Here is a tiny trained network, its code and every weight. The questions are about switching its units off for an input and a class, where a switched-off unit gives its printed mean instead of its output.

import numpy as np


def w(rows, s, z=0):
    codes = np.array(rows[::2]) - 128.0
    scale = np.full(codes.shape[1], s)
    scale[-1] = z or s
    return codes * scale


def f(y):
    return y / 2 * (1 + np.tanh(0.7978845608 * (y + 0.044715 * y**3)))


def log_softmax(a):
    a = a - a.max(-1, keepdims=True)
    return a - np.log(np.exp(a).sum(-1, keepdims=True))


def net(x, mask):
    res = np.array(x, float).reshape(1, 3) / 4 @ E
    y = f(res @ A[0][:, :-1].T + A[0][:, -1])
    res = res + np.where(mask, y, B[0][:, -1]) @ B[0][:, :-1]
    return log_softmax(res[-1] @ U[:, :-1].T + U[:, -1])


A, B = {}, {}
E = w([
[234,213,89],'x0',
[163,128,254],'x1',
[34,227,152],'x2',
],0.0059)
A[0] = w([
[126,102,152,1],'n0',
[76,75,1,43],'n1',
[83,67,141,163],'n2',
[72,62,149,81],'n3',
[180,65,125,76],'n4',
[133,124,128,227],'n5',
[189,185,110,124],'n6',
[107,135,79,26],'n7',
[129,118,106,40],'n8',
[72,69,142,79],'n9',
[190,187,108,133],'n10',
[100,93,137,49],'n11',
[105,143,127,129],'n12',
[73,201,140,28],'n13',
[84,71,139,138],'n14',
[123,108,135,206],'n15',
[191,184,114,78],'n16',
[93,195,141,38],'n17',
[143,126,186,80],'n18',
[186,175,124,62],'n19',
[114,146,130,99],'n20',
[154,104,124,28],'n21',
[83,74,140,128],'n22',
[198,60,107,122],'n23',
[162,113,169,5],'n24',
[130,105,205,57],'n25',
[113,103,162,94],'n26',
[111,137,113,27],'n27',
[118,139,129,115],'n28',
[179,54,112,108],'n29',
[195,131,245,32],'n30',
[73,56,142,105],'n31',
[158,72,119,75],'n32',
[65,226,147,153],'n33',
[86,89,153,48],'n34',
[156,140,126,50],'n35',
[148,104,232,55],'n36',
[91,104,57,29],'n37',
[104,150,13,33],'n38',
[144,125,150,24],'n39',
[73,130,145,55],'n40',
[118,116,117,68],'n41',
[183,54,112,110],'n42',
[126,153,221,49],'n43',
[186,179,111,80],'n44',
[169,70,130,26],'n45',
[177,53,115,61],'n46',
],0.014,0.0048)
B[0] = w([
[123,67,136,109],'n0',
[44,80,48,226],'n1',
[190,149,117,199],'n2',
[198,74,131,182],'n3',
[106,111,180,172],'n4',
[131,170,116,184],'n5',
[209,99,112,206],'n6',
[105,66,123,128],'n7',
[120,98,132,110],'n8',
[198,64,142,175],'n9',
[211,105,108,213],'n10',
[151,88,134,126],'n11',
[128,130,144,140],'n12',
[101,29,224,173],'n13',
[185,132,121,184],'n14',
[139,167,117,172],'n15',
[202,65,121,188],'n16',
[114,35,215,157],'n17',
[101,126,100,147],'n18',
[180,70,120,167],'n19',
[123,118,142,125],'n20',
[125,90,153,115],'n21',
[184,123,122,179],'n22',
[115,121,206,214],'n23',
[101,72,131,124],'n24',
[102,92,92,160],'n25',
[138,116,115,138],'n26',
[113,73,142,108],'n27',
[126,123,137,127],'n28',
[103,122,193,195],'n29',
[57,106,35,210],'n30',
[207,88,130,193],'n31',
[116,111,169,151],'n32',
[98,119,255,253],'n33',
[161,65,135,144],'n34',
[144,98,133,118],'n35',
[69,122,66,189],'n36',
[98,72,102,155],'n37',
[65,82,59,202],'n38',
[116,87,131,108],'n39',
[158,64,180,145],'n40',
[128,108,130,113],'n41',
[103,120,199,199],'n42',
[64,68,108,177],'n43',
[197,75,127,181],'n44',
[102,88,176,144],'n45',
[101,84,207,177],'n46',
],0.049,0.0058)
U = w([
[235,29,134,128],'0',
[77,57,254,132],'1',
[50,11,71,155],'2',
[159,186,163,254],'3',
[129,107,162,82],'4',
[131,97,160,82],'5',
[131,89,155,82],'6',
],0.0084,0.0098)

Each question gives the input, the list of numbers given to net, and the class t.
The units are the neurons (one row each of A and B). Each row of codes is followed by its name. A weight is (code - 128) times the scale printed after its matrix; where a second scale follows, it is the last column's (A, B and U).
mask holds one flag per neuron, in row order. A switched-off neuron (its flag False) gives its mean, the last column of its row in B, instead of its output. The means were averaged over made-up inputs and are rounded, as every weight is.
A unit's drop is (log p(t) with every unit on - log p(t) with that unit switched off) / (log p(t) with every unit on - log p(t) with every unit switched off).
The circuit of an input: a set's keep is (log p(t) with only the set's units on - log p(t) with every unit switched off) / (log p(t) with every unit on - log p(t) with every unit switched off). Starting from the 12 units with the biggest drops (on a tie, the unit counted first), units are removed one at a time, each time the one whose removal leaves the highest keep (on an exact tie, the one counted first), for as long as the keep stays at least 0.8.
units of the circuit, in order: the units of the circuit, biggest drop first
k most important neurons: the k neurons with the biggest drops, biggest first
drop of u: that unit's drop, to one decimal
input [4,4,5], class 1: units of the circuit, in order => (n33)
input [-5,-6,-5], class 2: 3 most important neurons => (n1 n33 n10)
input [-7,-8,-5], class 2: 2 most important neurons => (n1 n38)
input [7,5,-8], class 1: 3 most important neurons => (n23 n42 n29)
input [2,-4,4], class 1: 2 most important neurons => (n33 n30)
input [-6,-7,1], class 2: 2 most important neurons => (n1 n38)
input [4,5,-5], class 1: 2 most important neurons => (n23 n1)
input [-8,8,2], class 0: 3 most important neurons => (n31 n3 n9)
input [-6,-7,4], class 2: 3 most important neurons => (n1 n38 n37)
input [7,8,-5], class 2: 2 most important neurons => (n30 n36)
input [-4,-5,1], class 2: 3 most important neurons => (n1 n10 n6)
input [0,-3,-3], class 3: 2 most important neurons => (n33 n13)
input [6,-7,-2], class 2: 2 most important neurons => (n38 n1)
input [5,-6,4], class 2: units of the circuit, in order => (n38)
input [-1,-7,-5], class 2: drop of n1 => 1.4
input [-5,6,1], class 2: drop of n43 => 0.3
input [-7,7,6], class 0: drop of n2 => 0.2
